Below is a small trained network, with its code and all its weights. Each question gives an input and a class and asks what happens when units are switched off, that is, made to give their printed mean instead of their output.

import numpy as np


def w(rows, s, z=0):
    codes = np.array(rows[::2]) - 128.0
    scale = np.full(codes.shape[1], s)
    scale[-1] = z or s
    return codes * scale


def norm(h):
    return h / np.sqrt((h * h).mean(-1, keepdims=True) + 1e-5)


def f(y):
    return y / 2 * (1 + np.tanh(0.7978845608 * (y + 0.044715 * y**3)))


def log_softmax(a):
    a = a - a.max(-1, keepdims=True)
    return a - np.log(np.exp(a).sum(-1, keepdims=True))


def net(x, mask):
    res = np.array(x, float).reshape(1, 3) / 4 @ E
    u = 0
    for l in range(2):
        y = f(norm(res) @ A[l][:, :-1].T + A[l][:, -1])
        res = res + np.where(mask[u : u + 16], y, B[l][:, -1]) @ B[l][:, :-1]
        u += 16
    return log_softmax(norm(res)[-1] @ U[:, :-1].T + U[:, -1])


A, B = {}, {}
E = w([
[72,134,126,197,76],'x0',
[133,163,2,110,208],'x1',
[113,51,78,90,195],'x2',
],0.0075)
A[0] = w([
[105,132,58,143,127,58],'0.n0',
[121,20,114,54,165,170],'0.n1',
[142,128,59,149,141,147],'0.n2',
[77,78,194,36,143,82],'0.n3',
[72,159,90,123,148,88],'0.n4',
[92,120,151,247,112,52],'0.n5',
[108,82,156,138,104,2],'0.n6',
[143,145,80,124,122,19],'0.n7',
[194,172,152,126,117,131],'0.n8',
[79,44,145,105,177,110],'0.n9',
[92,191,101,160,120,81],'0.n10',
[187,134,120,169,174,164],'0.n11',
[137,201,107,150,154,73],'0.n12',
[141,92,198,82,107,100],'0.n13',
[118,114,175,173,63,93],'0.n14',
[114,114,167,146,95,88],'0.n15',
],0.015,0.0051)
B[0] = w([
[61,34,134,107,70,169],'0.n0',
[172,171,91,226,192,254],'0.n1',
[27,32,110,155,112,194],'0.n2',
[222,224,117,249,2,190],'0.n3',
[183,46,97,177,133,163],'0.n4',
[48,100,191,207,144,205],'0.n5',
[79,164,85,95,105,147],'0.n6',
[130,92,159,214,166,136],'0.n7',
[98,194,74,26,138,176],'0.n8',
[208,243,106,159,143,203],'0.n9',
[98,111,120,83,26,169],'0.n10',
[29,170,138,65,67,160],'0.n11',
[105,164,173,76,45,167],'0.n12',
[235,104,65,112,127,200],'0.n13',
[131,112,253,106,204,229],'0.n14',
[70,86,179,151,205,178],'0.n15',
],0.0083,0.0089)
A[1] = w([
[73,72,103,122,112,88],'1.n0',
[89,91,149,127,119,65],'1.n1',
[132,100,207,159,127,67],'1.n2',
[159,33,91,169,139,96],'1.n3',
[104,127,103,127,176,2],'1.n4',
[165,214,156,8,63,108],'1.n5',
[155,208,108,120,86,68],'1.n6',
[90,168,151,127,110,120],'1.n7',
[169,170,106,134,146,175],'1.n8',
[102,109,73,153,197,113],'1.n9',
[126,142,127,102,174,113],'1.n10',
[109,92,71,117,144,30],'1.n11',
[69,103,115,118,66,181],'1.n12',
[188,112,187,107,63,96],'1.n13',
[145,92,153,164,103,34],'1.n14',
[150,127,73,80,146,26],'1.n15',
],0.013,0.0054)
B[1] = w([
[170,87,105,164,128,205],'1.n0',
[87,176,176,147,48,163],'1.n1',
[18,175,218,154,212,231],'1.n2',
[103,234,187,59,194,190],'1.n3',
[68,123,95,65,174,114],'1.n4',
[59,181,66,8,170,237],'1.n5',
[184,192,106,92,54,182],'1.n6',
[48,121,64,201,144,168],'1.n7',
[96,102,177,66,108,231],'1.n8',
[79,37,63,146,181,212],'1.n9',
[63,94,116,196,117,131],'1.n10',
[147,241,158,109,191,147],'1.n11',
[243,144,127,139,57,254],'1.n12',
[181,94,180,99,254,178],'1.n13',
[123,197,126,70,85,126],'1.n14',
[33,119,163,133,150,122],'1.n15',
],0.0073,0.0046)
U = w([
[136,142,144,150,158,35],'0',
[86,218,67,13,82,132],'1',
[219,218,77,186,129,218],'2',
[181,172,179,37,192,71],'3',
[89,149,248,171,145,217],'4',
[96,93,64,156,46,225],'5',
[108,107,19,166,191,209],'6',
[182,64,133,85,150,3],'7',
],0.014,0.0056)

Each question gives the input, the list of numbers given to net, and the class t.
The units are the neurons (one row each of A and B). Each row of codes is followed by its name. A weight is (code - 128) times the scale printed after its matrix; where a second scale follows, it is the last column's (A, B and U).
mask holds one flag per neuron, layer by layer. A switched-off neuron (its flag False) gives its mean, the last column of its row in B, instead of its output. The means were averaged over made-up inputs and are rounded, as every weight is.
A unit's drop is (log p(t) with every unit on - log p(t) with that unit switched off) / (log p(t) with every unit on - log p(t) with every unit switched off).
The circuit of an input: a set's keep is (log p(t) with only the set's units on - log p(t) with every unit switched off) / (log p(t) with every unit on - log p(t) with every unit switched off). Starting from the 12 units with the biggest drops (on a tie, the unit counted first), units are removed one at a time, each time the one whose removal leaves the highest keep (on an exact tie, the one counted first), for as long as the keep stays at least 0.8.
units of the circuit, in order: the units of the circuit, biggest drop first
unit that matters most: the unit with the biggest drop
k most important neurons: the k neurons with the biggest drops, biggest first
top k neurons in layer l: the k neurons of layer l with the biggest drops, biggest first
drop when u is switched off: that unit's drop, to one decimal
input [-4,4,-1], class 6: top 4 neurons in layer 0 => [0.n3; 0.n10; 0.n5; 0.n7]
input [6,8,3], class 5: unit that matters most => 0.n0
input [-3,-8,1], class 3: units of the circuit, in order => [0.n13; 1.n13]
input [2,6,-7], class 5: units of the circuit, in order => [0.n2; 0.n9; 0.n14]
input [-7,-4,-4], class 1: 2 most important neurons => [0.n8; 1.n5]
input [-5,5,-3], class 1: 3 most important neurons => [0.n12; 0.n5; 0.n11]
input [-5,1,6], class 2: 2 most important neurons => [0.n9; 0.n3]
input [-3,-1,-7], class 1: 2 most important neurons => [0.n8; 1.n5]
input [1,-5,3], class 2: 3 most important neurons => [0.n3; 0.n13; 0.n9]
input [-5,4,-1], class 6: 2 most important neurons => [0.n3; 0.n10]
input [2,7,-5], class 5: drop when 0.n0 is switched off => 0.0
input [-1,4,-4], class 1: drop when 0.n8 is switched off => 0.1
input [-4,-7,-2], class 3: drop when 0.n13 is switched off => 0.3
input [-6,-3,-5], class 1: units of the circuit, in order => [0.n8]
